Each row has two labels, one from each of two sets.
[112   4   5  -8  -1  19  -4   7 -46  22  -4  22 -35  -1  25   9  -8   6
  14   8  46  10   7  10   1  23 -27 -10  -3  46   8  -7  22  45  22 -24
 -25  13   3  22  27  -9  -1  38  23  26   5  -2  11  13 -98 -21   5 -14
  -1   2   4   9 -15 -31  17  -2 -27  14] -> LL, <23>
[  4   8   0 -27   0  16  -5  -7 -44  -4  -6  29 -23   5  17   4  -8  -7
   1 -10  17 -11  -1   7  -5  27 -12 -11  11  44   4  -4  30  81   6 -13
 -28   2   0  25  17 -13  18  48  15  48  -3  -9  12  21 -88 -35  14  -8
   0  16  13  -5   2 -23  47  -9 -34  10] -> LL, <23>
[  5 -10 -14  31  -9   4   6  -8 -79  52   4  17  -9  11  -1 -22 -40   0
  -9  29  10   0  -8  32 -24 -54  11   1 -13   1  -1   5 -67 -82  -7   9
 -13 -20  12 -22 -32  12 -46  -6  -1 -41  29   2 -29 -45 -17  69 -51   1
  -3 -17 -61  -2 -15  24 -34  12  21 -16] -> GT, <14>
[ -16   19    6   -7  -19   29   -7   26   -1   24   11   62  -22   -2
   14  -10  -30   -7    7   56   21    2    8   15  -13   22    3   -7
    6   78    6    5   17   38    5  -37  -39    6   -5   31   25  -26
  -17   57   44   30    1  -13   22   -5 -112  -20   -3   -3  -14    8
   -7    5  -15  -34   34  -13  -23   29] -> LL, <14>
[-14  -1  -6  16  14  13  -4   5 -49  68  -3 -36 -43   1   4  20  26   5
 -10 -33 -11  -7 -17  11  11   5  -7  -6   4 -43  -6  -6 -30 -21  -1  16
 -20   8  -5 -15 -18 -12 -12 -20   3 -28  22   4 -20  -2 -26  32 -22  -1
   3 -11  -1   7 -18  18 -45  25  21 -19] -> GT, <20>
[  4   6  15 -21 -14  -2 -11  23  45 -39   5  33  -7 -17   0  -3 -10 -12
  13  44  10   9  16 -15  -2  22  -7   4  -1  55  15 -12  39  36   2 -21
 -16  -5  -4  34  36 -14   7  29  35  31 -15 -12  37   2 -23 -45  32   1
  -2  13  11 -21   1 -31  27  -6 -27  28] -> LL, <14>
[  0   4   2   2  -6 -13   2   8  12  40  25   4  12   2  -9  16  10  -4
 -10  23   7  -2  -4  19 -12  -5   3   6  -7 -24   0  21 -33 -53  17   1
  -9   0 -14 -23 -14   3 -46 -21  14 -21  19 -16   1  -5 -22  25  -4   4
   0 -33 -12   5 -19  -5 -30   6  19 -10] -> GT, <14>
[   3   19    6   28   12    3   -7   -5 -112   66    8   28  -34   16
    2   19  -16    8  -11   -9   11  -13    5   25  -18   -7   11  -25
  -21    4   -8   -7  -47    2    2   -7  -39    6    4  -17  -11    1
  -45   23   14   14    7   -4   -9   -7 -112   29  -30  -18    4    0
  -24   19  -39    0   -7   -3    6   -6] -> GT, <23>
[ -6  -3   1  21  -6   2  -1  20  24  80  28  -3   7  -5  -5  25  12 -18
 -25  19   7   2  -3  16   3  -5   6 -14 -13   0 -14  26 -41 -49  -4   2
  -7  10 -23 -12 -16  13 -28   2   7 -50  29 -10   0 -21 -73  47 -27  13
  -3 -18 -10  18 -22  14 -50   7  43 -16] -> GT, <20>
[  11   26   -5   29   14   25   13  -11 -112   94   -3   -3  -39   13
    6   16    3   13   -6  -15    9  -15  -16   41   -3  -24   -4  -13
   -3  -30   -9    7  -64  -44   -2   -4  -23   -4   21  -28  -31    5
  -46   -6  -11  -28   39    3  -17   -8  -64   58  -36  -13    8  -15
  -14   -2  -39   51  -31   18   25   -5] -> GT, <23>
[ -5  10   0  -7 -12 -11  -8  -9 -19 -20  17  56   1  -4   2   7 -13  -5
  16  45  21   5   5   3  -9  14  10   3   1  48   6  -3  29  79  12 -25
 -27  14  -2  22  17 -14  18  48  32  34   4  -8  22  -2 -87 -28  12  -6
  -1  15  14   0   0 -34  54  -5 -34  35] -> LL, <14>
[  -3  -13    9  -12    1   10   -9   -9  -65    0    3   59  -23    5
   18   11  -22   -6   31   29   16    4    7   46  -10   36   -4  -13
    2   51  -18   -8   52   57    8  -30  -35   -2    4   12   18  -10
  -11   48   43   46   -6   -4   14    0 -112  -22    7   -9   -8   18
   -5    4  -11  -35   49   -7  -38   31] -> LL, <23>
[ -6   7   1 -21  -9 -14   5 -12  24 -42  23  35  15   4   5 -15 -23  -9
  -2  18   4   8  10  -7  -5  10  14  -2  12  52  18  -6  34  63   1   6
   4   8  -2  16  11 -10  34  49   8  28 -13 -11  11  18 -62 -20   8   0
   1  17   7   4  26 -17  62  -9 -12  27] -> LL, <14>
[  16  -14    8   24   25   42   -1    9 -112   91  -37  -54  -62   -2
   20   17   33   -3  -31  -66    4  -20  -15   20    9   -2  -26  -38
   -1  -41   -7   -5  -40  -42   -6   -8  -40    4    8  -10  -14   12
  -36  -15    9  -14   44   30  -12  -18    8   24  -28  -10   -1  -33
  -43   -6  -63   27  -77   -2   26  -38] -> GT, <23>
[ -16   24   -1    9  -17   -3  -10   -6   54  -11   33   45   11   -2
    9   11  -17  -16   17   44   22   14    5   -3   -3   21    9   15
    9   42   11   15   41   78    0  -10    2  -14   -4   16   16   -9
   13   37   24   18  -18   -9   21   23 -108  -31   19    7   53   23
   24   41   23  -25   52   -3  -17   20] -> LL, <14>
[   3   -8    1   50   -4   14   16   -9 -101   55    4   -3  -10    0
    6   17   -9    1   -5  -24    8   -4    1   23   -9  -26    4  -11
  -10  -27   -5  -12  -39  -40    3  -21  -31   -2   39  -25  -13    6
  -45   -5   13   -8   25   -5  -20  -20  -29   29  -20   -4   -2   -8
  -20   28  -32    5  -31   13   -3   -1] -> GT, <23>
